Here is a tiny trained network, its code and every weight. The questions are about switching its units off for an input and a target symbol, where a switched-off unit gives its printed mean instead of its output.

import numpy as np


def w(rows, s, z=0):
    codes = np.array(rows[::2]) - 128.0
    scale = np.full(codes.shape[1], s)
    scale[-1] = z or s
    return codes * scale


def norm(h):
    return h / np.sqrt((h * h).mean(-1, keepdims=True) + 1e-5)


def f(y):
    return y / 2 * (1 + np.tanh(0.7978845608 * (y + 0.044715 * y**3)))


def softmax(a):
    e = np.exp(a - a.max(-1, keepdims=True))
    return e / e.sum(-1, keepdims=True)


def log_softmax(a):
    a = a - a.max(-1, keepdims=True)
    return a - np.log(np.exp(a).sum(-1, keepdims=True))


def net(x, mask):
    ids = ['ΞΩαγδηψ'.index(c) for c in x.split()]
    T = len(ids)
    res = E[ids] + P[:T]
    u = 0
    for l in range(2):
        r = norm(res)
        for j in range(3):
            rows = slice(3 * j, 3 * j + 3)
            q, k, v = (r @ M[l][rows].T for M in (Q, K, V))
            z = softmax(np.where(np.tri(T) > 0, q @ k.T / 3**0.5, -1e9)) @ v
            o = O[l][rows]
            res = res + np.where(mask[u + j], z, o[:, -1]) @ o[:, :-1]
        u += 3
        y = f(norm(res) @ A[l][:, :-1].T + A[l][:, -1])
        res = res + np.where(mask[u : u + 4], y, B[l][:, -1]) @ B[l][:, :-1]
        u += 4
    return log_softmax(norm(res)[-1] @ U[:, :-1].T + U[:, -1])


Q, K, V, O, A, B = {}, {}, {}, {}, {}, {}
E = w([
[66,183,140,157,224,173,129],'Ξ',
[104,153,114,166,72,165,118],'Ω',
[168,153,175,186,114,106,188],'α',
[95,106,96,81,76,106,54],'γ',
[154,34,13,186,150,110,191],'δ',
[199,108,79,138,157,214,59],'η',
[130,57,230,251,180,152,112],'ψ',
],0.026)
P = w([
[106,110,98,93,253,128,146],'0',
[169,159,107,179,129,88,89],'1',
[161,132,93,135,95,139,103],'2',
[149,123,102,126,99,152,120],'3',
[140,115,101,126,101,151,120],'4',
[145,114,102,131,105,145,109],'5',
[137,114,114,137,110,151,119],'6',
[140,119,111,139,114,143,112],'7',
[138,114,106,132,114,137,109],'8',
[136,117,104,139,115,131,113],'9',
[138,117,110,142,122,138,119],'10',
],0.016)
Q[0] = w([
[108,177,161,214,186,140,92],'L0H0',
[168,76,151,40,88,130,124],'L0H0',
[146,167,158,161,145,199,86],'L0H0',
[39,101,220,2,137,41,157],'L0H1',
[114,116,98,223,116,152,100],'L0H1',
[166,117,96,142,162,46,159],'L0H1',
[88,105,85,124,200,202,61],'L0H2',
[122,137,129,196,144,102,111],'L0H2',
[63,66,110,138,111,128,98],'L0H2',
],0.016)
K[0] = w([
[95,184,109,186,118,138,125],'L0H0',
[189,156,165,77,147,103,130],'L0H0',
[140,170,122,181,126,177,92],'L0H0',
[163,111,169,38,226,3,128],'L0H1',
[54,122,116,192,68,151,148],'L0H1',
[158,98,87,178,161,105,170],'L0H1',
[90,184,76,154,171,194,97],'L0H2',
[101,82,143,145,132,115,140],'L0H2',
[68,150,124,170,100,127,121],'L0H2',
],0.019)
V[0] = w([
[125,119,126,101,54,125,182],'L0H0',
[2,105,58,189,174,119,158],'L0H0',
[107,179,59,212,64,95,86],'L0H0',
[213,60,175,27,176,117,145],'L0H1',
[144,43,15,131,207,223,134],'L0H1',
[37,185,112,99,186,229,101],'L0H1',
[133,182,125,108,73,169,55],'L0H2',
[193,112,113,74,150,68,186],'L0H2',
[182,110,113,60,144,125,157],'L0H2',
],0.0091)
O[0] = w([
[219,119,85,50,91,97,126,125],'L0H0',
[42,57,161,22,93,180,207,164],'L0H0',
[156,50,108,85,83,242,145,213],'L0H0',
[179,87,141,79,186,40,48,5],'L0H1',
[224,51,94,39,74,254,117,163],'L0H1',
[186,206,62,169,169,251,60,167],'L0H1',
[72,125,132,156,107,155,43,154],'L0H2',
[199,137,95,33,120,33,83,66],'L0H2',
[156,195,117,144,183,57,125,90],'L0H2',
],0.0077,0.017)
A[0] = w([
[90,117,141,67,146,129,116,253],'L0N0',
[99,249,100,236,72,144,117,139],'L0N1',
[179,155,188,102,89,59,197,144],'L0N2',
[158,109,192,46,99,84,165,76],'L0N3',
],0.013,0.0051)
B[0] = w([
[42,233,82,204,142,96,205,147],'L0N0',
[2,46,199,42,119,163,229,254],'L0N1',
[117,194,23,236,110,220,96,137],'L0N2',
[131,223,92,250,29,115,227,129],'L0N3',
],0.0098,0.0099)
Q[1] = w([
[145,82,98,172,7,154,169],'L1H0',
[102,185,95,174,109,193,162],'L1H0',
[144,142,172,170,210,151,105],'L1H0',
[90,187,147,95,72,85,149],'L1H1',
[111,199,147,184,152,94,101],'L1H1',
[167,148,113,50,148,40,154],'L1H1',
[204,87,133,115,189,88,135],'L1H2',
[162,104,138,160,122,121,175],'L1H2',
[84,182,105,216,124,114,141],'L1H2',
],0.015)
K[1] = w([
[138,132,15,92,179,124,156],'L1H0',
[120,243,131,93,177,159,181],'L1H0',
[154,60,217,201,180,180,111],'L1H0',
[50,63,110,60,44,143,66],'L1H1',
[88,188,116,229,55,181,99],'L1H1',
[141,59,119,203,11,204,131],'L1H1',
[176,39,117,208,93,134,115],'L1H2',
[219,101,115,106,179,73,161],'L1H2',
[59,150,90,145,204,30,100],'L1H2',
],0.011)
V[1] = w([
[85,169,44,15,144,123,141],'L1H0',
[193,169,181,177,254,102,177],'L1H0',
[167,168,111,161,149,79,149],'L1H0',
[195,91,93,80,173,79,76],'L1H1',
[148,168,194,157,225,109,97],'L1H1',
[126,103,160,113,182,95,244],'L1H1',
[209,135,181,18,78,153,120],'L1H2',
[170,100,205,180,148,61,94],'L1H2',
[36,152,85,83,145,196,181],'L1H2',
],0.01)
O[1] = w([
[149,166,90,29,86,1,128,169],'L1H0',
[173,103,186,198,86,119,228,94],'L1H0',
[134,62,150,107,114,85,87,86],'L1H0',
[42,104,105,127,102,109,200,107],'L1H1',
[80,224,154,59,119,109,179,87],'L1H1',
[136,138,61,142,223,101,221,122],'L1H1',
[114,122,11,178,65,191,134,114],'L1H2',
[63,116,156,84,119,235,181,16],'L1H2',
[178,172,113,135,157,16,71,251],'L1H2',
],0.0098,0.015)
A[1] = w([
[75,155,172,178,109,77,162,10],'L1N0',
[186,248,172,191,68,73,181,89],'L1N1',
[62,127,120,146,95,139,133,2],'L1N2',
[143,97,238,12,147,8,189,6],'L1N3',
],0.011,0.0065)
B[1] = w([
[211,135,50,242,78,216,96,112],'L1N0',
[142,106,80,222,99,112,151,250],'L1N1',
[121,136,109,131,68,93,117,200],'L1N2',
[181,155,107,142,155,36,2,127],'L1N3',
],0.017,0.0015)
U = w([
[63,190,135,117,186,127,191,148],'Ξ',
[38,119,132,141,24,145,148,3],'Ω',
[157,190,134,196,71,87,189,63],'α',
[94,130,155,101,120,56,105,224],'γ',
[64,11,56,119,164,86,187,39],'δ',
[159,134,98,137,126,185,92,47],'η',
[128,43,245,127,157,112,151,233],'ψ',
],0.011,0.0049)

Each question gives the input, a string of symbols that net reads in full, and the target symbol t.
The units are the heads (3 rows each of Q, K, V and O) and the neurons (one row each of A and B). Each row of codes is followed by its name. A weight is (code - 128) times the scale printed after its matrix; where a second scale follows, it is the last column's (O, A, B and U).
mask holds one flag per unit, layer by layer, with each layer's heads first. A switched-off unit (its flag False) gives its mean, the last column of its rows in O or B, instead of its output. The means were averaged over made-up inputs and are rounded, as every weight is.
A unit's drop is (log p(t) with every unit on - log p(t) with that unit switched off) / (log p(t) with every unit on - log p(t) with every unit switched off).
The circuit of an input: a set's keep is (log p(t) with only the set's units on - log p(t) with every unit switched off) / (log p(t) with every unit on - log p(t) with every unit switched off). Starting from the 12 units with the biggest drops (on a tie, the unit counted first), units are removed one at a time, each time the one whose removal leaves the highest keep (on an exact tie, the one counted first), for as long as the keep stays at least 0.8.
units of the circuit, in order: the units of the circuit, biggest drop first
top k neurons: the k neurons with the biggest drops, biggest first
which heads matter: for each layer, one digit per head in row order, 1 if its drop is at least 0.15 and else 0, layers parted by /
input δ Ω Ω Ω γ Ω α Ω η Ξ, target δ: units of the circuit, in order : (L1H1; L0H2)
input η δ Ω δ Ω Ω ψ η δ α Ξ, target Ω: units of the circuit, in order : (L0H1; L1H1; L0H0; L0N1)
input Ω δ Ξ α, target η: units of the circuit, in order : (L0H1)
input Ω η γ Ξ, target η: which heads matter : 010 / 010
input Ξ ψ Ω Ω η δ Ω Ω Ω η, target α: top 2 neurons : (L0N1; L1N1)
input Ξ Ω Ω Ω δ Ω δ Ω, target α: which heads matter : 100 / 111
input η α γ Ξ η α η η δ Ω ψ, target Ω: which heads matter : 011 / 010
input Ξ δ η δ Ω Ξ, target α: which heads matter : 111 / 101
input ψ Ξ Ω γ, target Ξ: which heads matter : 101 / 110
input α γ Ω η δ η α, target ψ: which heads matter : 010 / 101
input δ η Ω, target δ: units of the circuit, in order : (L1H1; L0H2; L0N1)
input Ω Ω Ω Ω Ω, target η: which heads matter : 100 / 111
input Ξ γ α α Ω, target α: top 3 neurons : (L1N1; L0N0; L0N2)
input δ Ω η γ η, target δ: which heads matter : 011 / 010
input Ω η Ξ η δ, target η: which heads matter : 010 / 000
input Ω η η Ω ψ δ η α α γ, target γ: units of the circuit, in order : (L0H1)
input γ δ Ω Ω Ω δ, target γ: which heads matter : 100 / 101
input η η δ δ ψ δ Ω α, target Ω: top 2 neurons : (L0N1; L0N3)
input α Ξ η δ η Ω Ω Ω Ξ γ, target ψ: which heads matter : 101 / 100
input Ω Ξ η Ω δ Ω δ, target η: units of the circuit, in order : (L1H1; L0N1)
input Ξ η η δ α δ γ η γ, target γ: units of the circuit, in order : (L0H0; L1H2)
input γ Ω Ω α η, target γ: top 2 neurons : (L0N0; L0N1)
